Here is a tiny trained network, its code and every weight. The questions are about switching its units off for an input and a class, where a switched-off unit gives its printed mean instead of its output.

import numpy as np


def w(rows, s, z=0):
    codes = np.array(rows[::2]) - 128.0
    scale = np.full(codes.shape[1], s)
    scale[-1] = z or s
    return codes * scale


def f(y):
    return y / 2 * (1 + np.tanh(0.7978845608 * (y + 0.044715 * y**3)))


def log_softmax(a):
    a = a - a.max(-1, keepdims=True)
    return a - np.log(np.exp(a).sum(-1, keepdims=True))


def net(x, mask):
    res = np.array(x, float).reshape(1, 3) / 4 @ E
    y = f(res @ A[0][:, :-1].T + A[0][:, -1])
    res = res + np.where(mask, y, B[0][:, -1]) @ B[0][:, :-1]
    return log_softmax(res[-1] @ U[:, :-1].T + U[:, -1])


A, B = {}, {}
E = w([
[226,247,69,148,147,147,8,161,125,29,167,92],'x0',
[107,121,185,9,49,103,118,81,70,123,241,131],'x1',
[129,197,91,114,136,61,151,44,49,84,114,252],'x2',
],0.012)
A[0] = w([
[139,131,148,169,83,230,108,254,250,156,117,36,189],'neuron 1',
[96,118,159,132,126,56,165,65,86,183,62,208,221],'neuron 2',
[157,109,157,82,91,178,163,120,101,177,229,22,209],'neuron 3',
[139,134,159,71,56,118,87,168,189,95,186,167,224],'neuron 4',
[145,159,171,82,125,126,123,149,62,130,187,97,226],'neuron 5',
[142,171,148,192,163,150,149,149,198,107,103,121,219],'neuron 6',
[105,114,72,174,130,91,142,141,95,162,69,201,254],'neuron 7',
[190,89,65,175,150,128,68,90,117,46,89,169,193],'neuron 8',
[106,123,147,150,142,184,150,207,144,151,128,19,228],'neuron 9',
[176,193,87,144,93,91,90,150,7,107,175,88,208],'neuron 10',
[180,170,82,97,115,177,101,161,55,17,165,132,163],'neuron 11',
],0.0085,0.0032)
B[0] = w([
[239,137,76,126,116,44,138,226,120,164,232,158,252],'neuron 1',
[73,148,129,73,118,64,236,106,149,31,207,143,193],'neuron 2',
[114,67,120,158,106,197,133,81,112,43,121,118,201],'neuron 3',
[114,85,210,211,112,219,121,158,112,46,186,53,170],'neuron 4',
[68,51,178,150,59,169,134,59,123,89,163,161,169],'neuron 5',
[188,176,34,107,106,175,87,234,94,110,106,56,183],'neuron 6',
[147,156,8,156,136,177,208,168,57,142,183,124,174],'neuron 7',
[158,121,175,224,182,201,59,94,142,142,125,51,179],'neuron 8',
[255,121,180,196,52,108,88,202,89,73,167,181,210],'neuron 9',
[131,80,171,226,105,169,156,145,56,81,139,72,181],'neuron 10',
[99,107,104,176,185,158,165,75,53,79,135,83,187],'neuron 11',
],0.008,0.024)
U = w([
[206,182,103,129,88,80,2,211,127,141,104,176,15],'0',
[154,150,104,185,90,118,198,153,65,93,168,172,247],'1',
[153,215,36,186,199,201,80,89,109,186,12,122,42],'2',
[48,188,130,25,93,41,175,27,163,133,116,217,69],'3',
[67,76,171,172,103,214,66,14,127,81,81,131,130],'4',
],0.007,0.0013)

Each question gives the input, the list of numbers given to net, and the class t.
The units are the neurons (one row each of A and B). Each row of codes is followed by its name. A weight is (code - 128) times the scale printed after its matrix; where a second scale follows, it is the last column's (A, B and U).
mask holds one flag per neuron, in row order. A switched-off neuron (its flag False) gives its mean, the last column of its row in B, instead of its output. The means were averaged over made-up inputs and are rounded, as every weight is.
A unit's drop is (log p(t) with every unit on - log p(t) with that unit switched off) / (log p(t) with every unit on - log p(t) with every unit switched off).
The circuit of an input: a set's keep is (log p(t) with only the set's units on - log p(t) with every unit switched off) / (log p(t) with every unit on - log p(t) with every unit switched off). Starting from all 11 units, units are removed one at a time, each time the one whose removal leaves the highest keep (on an exact tie, the one counted first), for as long as the keep stays at least 0.8.
circuit, biggest first: the units of the circuit, biggest drop first
most important unit: the unit with the biggest drop
k most important neurons: the k neurons with the biggest drops, biggest first
drop of u: that unit's drop, to one decimal
input [-4,3,-3], class 4: circuit, biggest first -> [neuron 1; neuron 7]
input [3,1,0], class 4: most important unit -> neuron 1
input [5,-1,6], class 4: circuit, biggest first -> [neuron 1; neuron 8]
input [7,-1,1], class 4: 2 most important neurons -> [neuron 1; neuron 10]
input [8,-6,-1], class 0: 4 most important neurons -> [neuron 1; neuron 6; neuron 3; neuron 7]
input [5,-1,3], class 2: 2 most important neurons -> [neuron 3; neuron 2]
input [-6,8,1], class 4: 3 most important neurons -> [neuron 1; neuron 3; neuron 4]
input [1,-1,2], class 2: 2 most important neurons -> [neuron 1; neuron 9]
input [-2,-8,3], class 2: 2 most important neurons -> [neuron 1; neuron 9]
input [7,-2,5], class 2: drop of neuron 2 -> 0.1
input [4,-6,8], class 2: drop of neuron 8 -> 0.1
input [0,-7,7], class 2: drop of neuron 9 -> 0.2
input [-1,-7,4], class 2: drop of neuron 1 -> 0.2
input [8,-2,-7], class 0: most important unit -> neuron 1
